46 1 18 21 -26 1 -25 1 18 46 46 1 18 5 -26
18 -9 -26 30 4 -9 4 -9 -26 18 18 -9 -26 47 4
22 -8 1 29 0 -7 0 -8 1 22 22 -7 1 21 0
-38 -46 -34 64 63 -44 62 -46 -34 -39 -39 -44 -34 54 65
=>
18 -9 -26 30 4 -9 4 -9 -26 18 18 -9 -26 47 4
-38 -46 -34 64 63 -44 62 -46 -34 -39 -39 -44 -34 54 65

-18 -1 -24 -15 -48 -60 48 -14 -2
-18 -3 25 9 -40 -34 57 -24 25
9 -13 39 40 -19 -22 64 8 31
-14 -12 -24 -4 -38 -37 42 4 5
-5 -30 46 83 -21 -15 54 -1 34
-21 -16 -22 2 -41 -43 32 -9 14
-22 0 -26 -20 -44 -49 45 -8 5
-16 3 -22 -13 -49 -51 49 -12 2
=>
-18 -3 25 9 -40 -34 57 -24 25
-14 -12 -24 -4 -38 -37 42 4 5
-21 -16 -22 2 -41 -43 32 -9 14
-16 3 -22 -13 -49 -51 49 -12 2

18 -38 5 26 -20 8 -24 35 0 -24 8 0 -66 -7 22
-1 0 -6 -20 -27 40 -39 14 3 -26 40 8 -36 -35 16
2 20 3 -27 -13 37 -11 -9 43 -11 37 -23 -20 9 4
28 -1 -3 13 -12 -13 4 15 -3 -3 -13 -15 -37 -1 16
=>
-1 0 -6 -20 -27 40 -39 14 3 -26 40 8 -36 -35 16
28 -1 -3 13 -12 -13 4 15 -3 -3 -13 -15 -37 -1 16

-77 75 -82 66 -65
-71 -73 69 56 74
-68 -82 75 67 -80
67 83 -83 -72 67
76 71 -74 -76 -50
75 84 -77 -73 79
77 -71 73 -71 75
60 -44 54 -49 89
73 90 -82 -70 60
=>
-71 -73 69 56 74
67 83 -83 -72 67
75 84 -77 -73 79
60 -44 54 -49 89

58 54 -48 -14
-6 38 -42 33
6 -41 48 -37
-65 -64 57 17
-5 -46 47 -30
-65 -28 -5 59
-6 -8 -3 7
3 -43 49 -37
=>
-6 38 -42 33
-65 -64 57 17
-65 -28 -5 59
3 -43 49 -37

77 -2 -30 -3 -8 -46 0 30 27 13 55 6
72 -1 -28 -1 -7 -46 0 29 25 9 56 8
0 0 -1 1 2 -2 0 0 2 -1 1 0
=>
72 -1 -28 -1 -7 -46 0 29 25 9 56 8

14 -47 -40 64 14 64 -41 63
68 -47 49 -30 68 -30 49 -30
-2 20 -23 46 -2 46 -23 45
-24 8 64 -46 -24 -46 65 -46
=>
68 -47 49 -30 68 -30 49 -30
-24 8 64 -46 -24 -46 65 -46

-4 -65 -20
10 -61 -17
-27 -62 -26
3 -62 -17
-19 -62 -24
17 -60 -13
-11 -64 -24
23 -59 -11
=>
10 -61 -17
3 -62 -17
17 -60 -13
23 -59 -11

-19 75 21 13 15 -9 -38 11 13 40 20
-16 51 12 2 -13 11 -43 16 13 43 6
6 7 -21 -11 23 53 0 -8 13 -21 -15
4 24 -35 25 55 -64 -3 11 13 38 3
-28 12 19 -6 -36 55 -5 2 13 -66 -67
-38 1 16 15 17 17 3 31 13 -46 -72
60 49 2 29 -20 -22 -36 12 13 17 -8
=>
-16 51 12 2 -13 11 -43 16 13 43 6
4 24 -35 25 55 -64 -3 11 13 38 3
-38 1 16 15 17 17 3 31 13 -46 -72
---
15 15 59 25
46 46 35 50
23 23 51 75
55 55 -17 50
-38 -38 8 -50
=>
25 35 23 55

-3 -82 4
87 1 3
35 -36 -35
-15 -80 8
=>
4 1 35

-8 -80 16 -65
8 24 -51 -61
=>
-65 -51

-68 -69
1 1
5 5
74 74
=>
-69 1

2 58 57 -65
6 0 0 4
-11 -5 -5 3
=>
-65 0 -5

71 57 29
-73 -36 22
=>
29 -36

-2 18
-7 77
3 -32
-5 47
2 -25
=>
18 -7

-6 -1 79 -5
8 -1 -4 62
5 14 -3 -61
0 -3 -77 -3
-4 4 -12 -54
=>
-5 -4 14 0
---
2 29 -21 -7 -25 1 -2
23 75 -4 2 -51 7 45
=>
45 7 -51 2 -4 75 23
-2 1 -25 -7 -21 29 2

5 29
-22 31
58 68
-41 78
-80 50
-28 58
25 -14
-79 -58
=>
-58 -79
-14 25
58 -28
50 -80
78 -41
68 58
31 -22
29 5

-4 71
-59 12
-6 -2
=>
-2 -6
12 -59
71 -4

13 5 2 21 33 12 -1 12
21 83 -9 -4 -45 3 -18 -20
=>
-20 -18 3 -45 -4 -9 83 21
12 -1 12 33 21 2 5 13

-2 27 2
34 37 12
26 -31 -57
-65 30 -9
20 33 -70
49 -51 -11
41 -48 12
-23 32 19
=>
19 32 -23
12 -48 41
-11 -51 49
-70 33 20
-9 30 -65
-57 -31 26
12 37 34
2 27 -2

26 -56 -29 -2
-26 -42 -32 -41
5 72 -14 -19
-27 51 -26 34
-10 10 26 12
28 46 45 14
-9 7 -24 -63
39 -59 -15 9
-42 42 7 46
2 1 40 -8
-1 -56 1 49
=>
49 1 -56 -1
-8 40 1 2
46 7 42 -42
9 -15 -59 39
-63 -24 7 -9
14 45 46 28
12 26 10 -10
34 -26 51 -27
-19 -14 72 5
-41 -32 -42 -26
-2 -29 -56 26

30 20 -5 42 49 -30 -30 18 52 -16 -9
32 18 8 -34 21 -25 12 17 28 46 -22
16 38 -13 34 41 -28 2 11 24 51 -37
19 23 -12 -5 28 -6 0 29 46 62 3
21 21 22 3 33 -25 -39 26 19 10 -69
=>
-69 10 19 26 -39 -25 33 3 22 21 21
3 62 46 29 0 -6 28 -5 -12 23 19
-37 51 24 11 2 -28 41 34 -13 38 16
-22 46 28 17 12 -25 21 -34 8 18 32
-9 -16 52 18 -30 -30 49 42 -5 20 30
---
-6 -12 -69
-52 37 31
7 -31 49
-54 48 20
2 43 35
-57 51 -16
46 27 -23
=>
-6 -52 7 -54 2 -57 46
-12 37 -31 48 43 51 27
-69 31 49 20 35 -16 -23

-14 67 -18 10 -39 2 -19 30 20 6
2 67 -25 29 -28 21 6 -24 42 -72
17 65 27 26 31 23 0 -25 19 -18
8 54 -33 33 -15 36 -17 -12 23 -26
36 61 52 39 34 17 19 15 33 -51
10 40 2 19 10 8 -35 -39 -18 -1
19 47 -49 32 -11 30 36 -38 31 -19
=>
-14 2 17 8 36 10 19
67 67 65 54 61 40 47
-18 -25 27 -33 52 2 -49
10 29 26 33 39 19 32
-39 -28 31 -15 34 10 -11
2 21 23 36 17 8 30
-19 6 0 -17 19 -35 36
30 -24 -25 -12 15 -39 -38
20 42 19 23 33 -18 31
6 -72 -18 -26 -51 -1 -19

-61 -60 78 -44 -50
-85 -32 30 -33 70
17 11 20 15 5
-81 -42 56 -61 -19
39 31 -60 29 11
82 -26 13 14 -13
15 -7 -62 28 -66
11 -4 9 1 28
22 1 -25 32 2
21 12 -54 27 -9
=>
-61 -85 17 -81 39 82 15 11 22 21
-60 -32 11 -42 31 -26 -7 -4 1 12
78 30 20 56 -60 13 -62 9 -25 -54
-44 -33 15 -61 29 14 28 1 32 27
-50 70 5 -19 11 -13 -66 28 2 -9

-42 54 71 -54 59 50 -72 20 -5
12 29 5 68 -79 50 -45 -52 29
-49 59 62 44 -2 59 -45 19 -12
=>
-42 12 -49
54 29 59
71 5 62
-54 68 44
59 -79 -2
50 50 59
-72 -45 -45
20 -52 19
-5 29 -12

-81 19 -31 -61 -27 -85 -59 -56
16 53 -91 -45 55 27 -23 -73
86 -17 -10 46 4 -91 51 74
9 74 56 9 90 77 44 65
=>
-81 16 86 9
19 53 -17 74
-31 -91 -10 56
-61 -45 46 9
-27 55 4 90
-85 27 -91 77
-59 -23 51 44
-56 -73 74 65

-11 -45 -30 -24 8 24 15 2 16 28 -46 19 59 -4 38 86
-18 2 -27 22 -45 -24 -15 -27 30 8 -45 19 44 -23 56 34
=>
-11 -18
-45 2
-30 -27
-24 22
8 -45
24 -24
15 -15
2 -27
16 30
28 8
-46 -45
19 19
59 44
-4 -23
38 56
86 34

-12 49 -70 -69 -32 -40
-12 -16 2 36 12 29
-43 35 -81 -5 -17 8
-36 9 -36 41 0 32
-36 47 -72 -9 -27 -9
-38 37 -56 18 -17 5
-39 40 -85 -23 -22 -4
=>
-12 -12 -43 -36 -36 -38 -39
49 -16 35 9 47 37 40
-70 2 -81 -36 -72 -56 -85
-69 36 -5 41 -9 18 -23
-32 12 -17 0 -27 -17 -22
-40 29 8 32 -9 5 -4
